Below is a small trained network, with its code and all its weights. Each question gives an input and a target symbol and asks what happens when units are switched off, that is, made to give their printed mean instead of their output.

import numpy as np


def w(rows, s, z=0):
    codes = np.array(rows[::2]) - 128.0
    scale = np.full(codes.shape[1], s)
    scale[-1] = z or s
    return codes * scale


def f(y):
    return np.maximum(y, 0)


def softmax(a):
    e = np.exp(a - a.max(-1, keepdims=True))
    return e / e.sum(-1, keepdims=True)


def log_softmax(a):
    a = a - a.max(-1, keepdims=True)
    return a - np.log(np.exp(a).sum(-1, keepdims=True))


def net(x, mask):
    ids = ['αβγδζηθλμξπστφψω'.index(c) for c in x.split()]
    T = len(ids)
    res = E[ids] + P[:T]
    u = 0
    for l in range(2):
        q, k, v = (res @ M[l].T for M in (Q, K, V))
        z = softmax(np.where(np.tri(T) > 0, q @ k.T / 4**0.5, -1e9)) @ v
        res = res + np.where(mask[u], z, O[l][:, -1]) @ O[l][:, :-1]
        u += 1
        y = f(res @ A[l][:, :-1].T + A[l][:, -1])
        res = res + np.where(mask[u : u + 8], y, B[l][:, -1]) @ B[l][:, :-1]
        u += 8
    return log_softmax(res[-1] @ U[:, :-1].T + U[:, -1])


Q, K, V, O, A, B = {}, {}, {}, {}, {}, {}
E = w([
[162,137,155],'α',
[63,106,134],'β',
[105,96,131],'γ',
[118,106,127],'δ',
[132,117,132],'ζ',
[104,112,96],'η',
[104,102,112],'θ',
[99,102,109],'λ',
[253,200,172],'μ',
[128,98,156],'ξ',
[82,101,109],'π',
[169,151,119],'σ',
[136,122,150],'τ',
[101,189,198],'φ',
[191,231,117],'ψ',
[90,156,31],'ω',
],0.021)
P = w([
[123,31,152],'0',
[194,75,118],'1',
[179,96,111],'2',
[170,125,110],'3',
[163,147,117],'4',
[130,143,105],'5',
[148,180,120],'6',
[145,199,131],'7',
[79,186,118],'8',
[83,223,119],'9',
[85,231,126],'10',
[103,254,141],'11',
],0.0088)
Q[0] = w([
[129,238,120],'L0H0',
[125,94,233],'L0H0',
[190,61,136],'L0H0',
[134,255,107],'L0H0',
],0.0081)
K[0] = w([
[84,252,148],'L0H0',
[149,137,145],'L0H0',
[115,103,218],'L0H0',
[103,164,65],'L0H0',
],0.011)
V[0] = w([
[254,87,163],'L0H0',
[197,185,52],'L0H0',
[132,132,35],'L0H0',
[195,123,68],'L0H0',
],0.0086)
O[0] = w([
[145,169,176,9],'L0H0',
[127,119,37,231],'L0H0',
[82,254,119,33],'L0H0',
[180,127,179,32],'L0H0',
],0.0074,0.0011)
A[0] = w([
[110,210,254,100],'L0N0',
[230,174,66,254],'L0N1',
[211,131,171,127],'L0N2',
[182,89,162,125],'L0N3',
[89,100,87,121],'L0N4',
[198,65,57,213],'L0N5',
[174,141,207,173],'L0N6',
[46,88,61,96],'L0N7',
],0.0091)
B[0] = w([
[139,176,186,192],'L0N0',
[11,34,110,254],'L0N1',
[122,2,101,167],'L0N2',
[99,202,160,149],'L0N3',
[118,166,195,149],'L0N4',
[17,99,170,189],'L0N5',
[1,186,56,200],'L0N6',
[218,133,226,162],'L0N7',
],0.0044,0.0096)
Q[1] = w([
[23,90,157],'L1H0',
[203,171,101],'L1H0',
[3,40,198],'L1H0',
[23,150,57],'L1H0',
],0.008)
K[1] = w([
[63,140,88],'L1H0',
[178,32,116],'L1H0',
[109,244,71],'L1H0',
[116,165,156],'L1H0',
],0.011)
V[1] = w([
[124,105,144],'L1H0',
[48,161,104],'L1H0',
[103,216,242],'L1H0',
[3,238,128],'L1H0',
],0.012)
O[1] = w([
[86,150,147,130],'L1H0',
[157,245,71,192],'L1H0',
[254,113,128,204],'L1H0',
[183,150,62,253],'L1H0',
],0.0054,0.021)
A[1] = w([
[140,69,110,162],'L1N0',
[142,160,77,114],'L1N1',
[73,196,231,119],'L1N2',
[69,116,89,125],'L1N3',
[244,114,131,34],'L1N4',
[127,101,98,77],'L1N5',
[194,166,143,244],'L1N6',
[81,214,229,253],'L1N7',
],0.011,0.0045)
B[1] = w([
[245,149,136,143],'L1N0',
[75,72,214,225],'L1N1',
[172,69,169,147],'L1N2',
[203,100,79,157],'L1N3',
[159,130,158,202],'L1N4',
[151,254,106,134],'L1N5',
[89,138,80,249],'L1N6',
[168,106,54,182],'L1N7',
],0.0084,0.012)
U = w([
[165,176,81,160],'α',
[106,144,151,126],'β',
[103,121,134,147],'γ',
[255,173,104,72],'δ',
[126,140,134,58],'ζ',
[128,136,131,55],'η',
[117,136,149,84],'θ',
[118,145,167,120],'λ',
[128,135,144,64],'μ',
[158,77,52,254],'ξ',
[126,90,138,90],'π',
[130,128,112,39],'σ',
[112,82,68,113],'τ',
[71,172,46,17],'φ',
[109,137,69,86],'ψ',
[109,134,141,128],'ω',
],0.012,0.0088)

Each question gives the input, a string of symbols that net reads in full, and the target symbol t.
The units are the heads (4 rows each of Q, K, V and O) and the neurons (one row each of A and B). Each row of codes is followed by its name. A weight is (code - 128) times the scale printed after its matrix; where a second scale follows, it is the last column's (O, A, B and U).
mask holds one flag per unit, layer by layer, with each layer's heads first. A switched-off unit (its flag False) gives its mean, the last column of its rows in O or B, instead of its output. The means were averaged over made-up inputs and are rounded, as every weight is.
A unit's drop is (log p(t) with every unit on - log p(t) with that unit switched off) / (log p(t) with every unit on - log p(t) with every unit switched off).
The circuit of an input: a set's keep is (log p(t) with only the set's units on - log p(t) with every unit switched off) / (log p(t) with every unit on - log p(t) with every unit switched off). Starting from the 12 units with the biggest drops (on a tie, the unit counted first), units are removed one at a time, each time the one whose removal leaves the highest keep (on an exact tie, the one counted first), for as long as the keep stays at least 0.8.
units of the circuit, in order: the units of the circuit, biggest drop first
top k neurons: the k neurons with the biggest drops, biggest first
top k neurons in layer l: the k neurons of layer l with the biggest drops, biggest first
drop when u is switched off: that unit's drop, to one decimal
input μ φ ψ φ ψ τ ζ φ β φ δ, target δ: units of the circuit, in order => (L1H0)
input ω σ η π β β φ θ, target δ: top 2 neurons => (L0N6, L0N0)
input δ β ξ φ ζ ξ σ α σ σ φ, target δ: top 2 neurons in layer 1 => (L1N7, L1N2)
input φ ψ ω, target φ: top 2 neurons in layer 0 => (L0N5, L0N1)
input ω δ β σ σ φ λ, target δ: units of the circuit, in order => (L1H0, L0N6, L0N0)
input φ φ σ φ η, target δ: top 3 neurons in layer 0 => (L0N6, L0N0, L0N1)
input δ φ φ β β φ π γ, target δ: units of the circuit, in order => (L1H0, L0N6)
input θ α φ δ, target δ: units of the circuit, in order => (L1H0, L0N6, L1N0)
input σ φ ω β μ τ β ψ π ω φ, target φ: top 2 neurons => (L1N6, L1N4)
input τ β σ σ α β ω φ ξ φ φ π, target δ: top 3 neurons => (L1N4, L0N0, L0N7)
input β φ φ σ φ β, target δ: units of the circuit, in order => (L1H0, L0N6, L0N1)
input φ μ π ψ, target ξ: top 2 neurons => (L0N1, L1N3)
input φ σ π γ α φ ξ φ θ, target δ: top 2 neurons in layer 1 => (L1N4, L1N0)
input θ β α ξ φ ξ, target δ: top neuron => (L0N0)
input ξ ζ φ ψ τ ξ λ φ α φ ζ ξ, target δ: top 3 neurons in layer 0 => (L0N0, L0N2, L0N6)
input ω φ π α σ η β φ ζ, target δ: top 3 neurons => (L0N6, L0N0, L0N7)
input μ ω ζ α β π ζ φ φ τ, target δ: top 2 neurons in layer 0 => (L0N0, L0N6)
input π σ φ λ, target δ: top 3 neurons => (L0N6, L0N0, L1N0)
input ξ η ζ ω, target φ: top 2 neurons => (L0N1, L0N5)
input σ φ φ ψ π σ δ π δ φ φ, target δ: top neuron => (L0N0)
input ξ π ξ τ φ ω φ α β φ η, target δ: top 2 neurons in layer 0 => (L0N0, L0N7)
input β ξ ξ δ σ ω β φ φ γ, target δ: top 2 neurons in layer 0 => (L0N7, L0N0)
input μ σ β φ β μ τ π π ω α β, target φ: top 2 neurons in layer 0 => (L0N2, L0N4)
input π η π η β β φ φ σ β φ π, target δ: top 2 neurons in layer 0 => (L0N6, L0N0)
input θ π μ, target ξ: drop when L1H0 is switched off => 0.1
input η δ φ γ φ ψ, target ξ: drop when L1N5 is switched off => -0.1
input φ β τ λ φ ζ, target δ: drop when L1N4 is switched off => 0.2
input η σ δ ζ φ η ζ ω ω β ω α, target φ: drop when L0N1 is switched off => 0.1
input φ σ β α σ α ω φ β, target α: top neuron in layer 1 => (L1N6)
